Here is a tiny trained network, its code and every weight. The questions are about switching its units off for an input and a target symbol, where a switched-off unit gives its printed mean instead of its output.

import numpy as np


def w(rows, s, z=0):
    codes = np.array(rows[::2]) - 128.0
    scale = np.full(codes.shape[1], s)
    scale[-1] = z or s
    return codes * scale


def norm(h):
    return h / np.sqrt((h * h).mean(-1, keepdims=True) + 1e-5)


def f(y):
    return y / 2 * (1 + np.tanh(0.7978845608 * (y + 0.044715 * y**3)))


def softmax(a):
    e = np.exp(a - a.max(-1, keepdims=True))
    return e / e.sum(-1, keepdims=True)


def log_softmax(a):
    a = a - a.max(-1, keepdims=True)
    return a - np.log(np.exp(a).sum(-1, keepdims=True))


def net(x, mask):
    ids = ['αβγεζηθλμξπτψω'.index(c) for c in x.split()]
    T = len(ids)
    res = E[ids] + P[:T]
    u = 0
    for l in range(2):
        q, k, v = (norm(res) @ M[l].T for M in (Q, K, V))
        z = softmax(np.where(np.tri(T) > 0, q @ k.T / 4**0.5, -1e9)) @ v
        res = res + np.where(mask[u], z, O[l][:, -1]) @ O[l][:, :-1]
        u += 1
        y = f(norm(res) @ A[l][:, :-1].T + A[l][:, -1])
        res = res + np.where(mask[u : u + 12], y, B[l][:, -1]) @ B[l][:, :-1]
        u += 12
    return log_softmax(norm(res)[-1] @ U[:, :-1].T + U[:, -1])


Q, K, V, O, A, B = {}, {}, {}, {}, {}, {}
E = w([
[126,129,124],'α',
[128,142,138],'β',
[88,99,133],'γ',
[122,123,116],'ε',
[122,130,79],'ζ',
[152,117,160],'η',
[38,67,206],'θ',
[145,51,140],'λ',
[174,151,133],'μ',
[163,202,77],'ξ',
[119,4,177],'π',
[135,190,85],'τ',
[110,106,148],'ψ',
[107,130,131],'ω',
],0.048)
P = w([
[177,90,124],'0',
[193,145,28],'1',
[192,191,63],'2',
[198,194,44],'3',
[212,190,63],'4',
[203,185,82],'5',
[182,251,131],'6',
],0.0032)
Q[0] = w([
[217,207,120],'L0H1',
[101,150,126],'L0H1',
[3,120,237],'L0H1',
[203,56,165],'L0H1',
],0.011)
K[0] = w([
[149,145,122],'L0H1',
[80,181,136],'L0H1',
[73,103,180],'L0H1',
[182,8,132],'L0H1',
],0.016)
V[0] = w([
[178,153,151],'L0H1',
[215,108,141],'L0H1',
[69,165,132],'L0H1',
[254,134,111],'L0H1',
],0.0091)
O[0] = w([
[148,52,92,176],'L0H1',
[113,225,155,197],'L0H1',
[158,98,1,85],'L0H1',
[117,191,180,254],'L0H1',
],0.0097,0.0035)
A[0] = w([
[112,188,216,160],'L0N1',
[132,124,129,2],'L0N2',
[151,105,139,16],'L0N3',
[115,156,106,43],'L0N4',
[128,156,109,68],'L0N5',
[116,135,81,97],'L0N6',
[166,157,154,73],'L0N7',
[254,112,207,46],'L0N8',
[103,15,87,90],'L0N9',
[221,70,81,64],'L0N10',
[190,158,33,110],'L0N11',
[130,126,129,3],'L0N12',
],0.0093,0.0059)
B[0] = w([
[57,120,114,254],'L0N1',
[220,149,132,92],'L0N2',
[224,130,147,95],'L0N3',
[142,134,142,105],'L0N4',
[132,126,142,115],'L0N5',
[114,148,135,125],'L0N6',
[114,115,126,142],'L0N7',
[112,162,186,191],'L0N8',
[90,105,123,189],'L0N9',
[189,227,141,116],'L0N10',
[71,173,186,193],'L0N11',
[254,134,131,92],'L0N12',
],0.009,0.0047)
Q[1] = w([
[122,145,51],'L1H1',
[84,115,252],'L1H1',
[113,212,155],'L1H1',
[5,99,146],'L1H1',
],0.011)
K[1] = w([
[142,136,31],'L1H1',
[153,59,198],'L1H1',
[247,178,175],'L1H1',
[218,69,107],'L1H1',
],0.014)
V[1] = w([
[149,124,158],'L1H1',
[2,182,126],'L1H1',
[213,133,116],'L1H1',
[69,81,152],'L1H1',
],0.0088)
O[1] = w([
[154,182,101,142],'L1H1',
[112,33,167,253],'L1H1',
[125,253,85,51],'L1H1',
[219,76,116,176],'L1H1',
],0.0066,0.0036)
A[1] = w([
[104,140,154,43],'L1N1',
[209,70,22,16],'L1N2',
[251,28,109,160],'L1N3',
[133,104,30,100],'L1N4',
[158,128,140,35],'L1N5',
[198,174,22,13],'L1N6',
[40,64,162,155],'L1N7',
[105,174,70,90],'L1N8',
[77,135,64,88],'L1N9',
[170,113,186,78],'L1N10',
[197,114,134,6],'L1N11',
[149,171,79,3],'L1N12',
],0.014,0.0046)
B[1] = w([
[161,157,102,129],'L1N1',
[65,169,65,132],'L1N2',
[231,254,79,172],'L1N3',
[93,176,195,141],'L1N4',
[83,115,99,113],'L1N5',
[206,47,83,130],'L1N6',
[179,170,82,254],'L1N7',
[130,53,195,152],'L1N8',
[129,213,224,158],'L1N9',
[22,162,144,145],'L1N10',
[142,114,128,115],'L1N11',
[119,96,57,123],'L1N12',
],0.0078,0.0086)
U = w([
[141,142,118,165],'α',
[102,174,88,84],'β',
[98,99,82,253],'γ',
[148,120,138,163],'ε',
[13,147,126,66],'ζ',
[116,99,228,45],'η',
[60,68,150,135],'θ',
[255,143,161,19],'λ',
[193,169,182,107],'μ',
[178,192,76,1],'ξ',
[178,76,166,214],'π',
[107,135,121,114],'τ',
[203,120,96,201],'ψ',
[102,150,52,141],'ω',
],0.028,0.0075)

Each question gives the input, a string of symbols that net reads in full, and the target symbol t.
The units are the heads (4 rows each of Q, K, V and O) and the neurons (one row each of A and B). Each row of codes is followed by its name. A weight is (code - 128) times the scale printed after its matrix; where a second scale follows, it is the last column's (O, A, B and U).
mask holds one flag per unit, layer by layer, with each layer's heads first. A switched-off unit (its flag False) gives its mean, the last column of its rows in O or B, instead of its output. The means were averaged over made-up inputs and are rounded, as every weight is.
A unit's drop is (log p(t) with every unit on - log p(t) with that unit switched off) / (log p(t) with every unit on - log p(t) with every unit switched off).
The circuit of an input: a set's keep is (log p(t) with only the set's units on - log p(t) with every unit switched off) / (log p(t) with every unit on - log p(t) with every unit switched off). Starting from the 12 units with the biggest drops (on a tie, the unit counted first), units are removed one at a time, each time the one whose removal leaves the highest keep (on an exact tie, the one counted first), for as long as the keep stays at least 0.8.
units of the circuit, in order: the units of the circuit, biggest drop first
unit that matters most: the unit with the biggest drop
k most important neurons: the k neurons with the biggest drops, biggest first
top k neurons in layer l: the k neurons of layer l with the biggest drops, biggest first
drop of u: that unit's drop, to one decimal
input θ ζ ξ ζ μ λ β, target ζ: 3 most important neurons -> L1N3, L1N7, L0N1
input α ζ ε, target γ: top 2 neurons in layer 0 -> L0N11, L0N8
input η η π ζ α, target μ: unit that matters most -> L1N9
input ζ π ε α, target μ: top 3 neurons in layer 0 -> L0N11, L0N1, L0N8
input ζ μ τ β π η ε, target μ: units of the circuit, in order -> L0N1, L1N9, L0H1
input ζ η ε η α, target ξ: 3 most important neurons -> L1N7, L0N1, L1N10
input η ε ε, target ξ: 2 most important neurons -> L1N7, L0N1
input ξ α η, target η: 2 most important neurons -> L1N3, L0N1
input ε β ζ ζ ε η, target η: top 2 neurons in layer 1 -> L1N3, L1N10
input β μ β, target ζ: top 2 neurons in layer 1 -> L1N3, L1N8
input ε β γ γ μ π ε, target μ: top 2 neurons in layer 0 -> L0N11, L0N1
input ε β β, target ψ: top 4 neurons in layer 1 -> L1N7, L1N9, L1N8, L1N4
input γ λ ψ π ω, target ω: top 2 neurons in layer 1 -> L1N2, L1N3
input γ ε α, target ψ: most important neuron -> L1N7
input ζ α ε, target γ: drop of L1H1 -> 1.4
input π ω λ, target λ: drop of L1N3 -> 0.6
input ε γ β, target ψ: drop of L0H1 -> 0.5
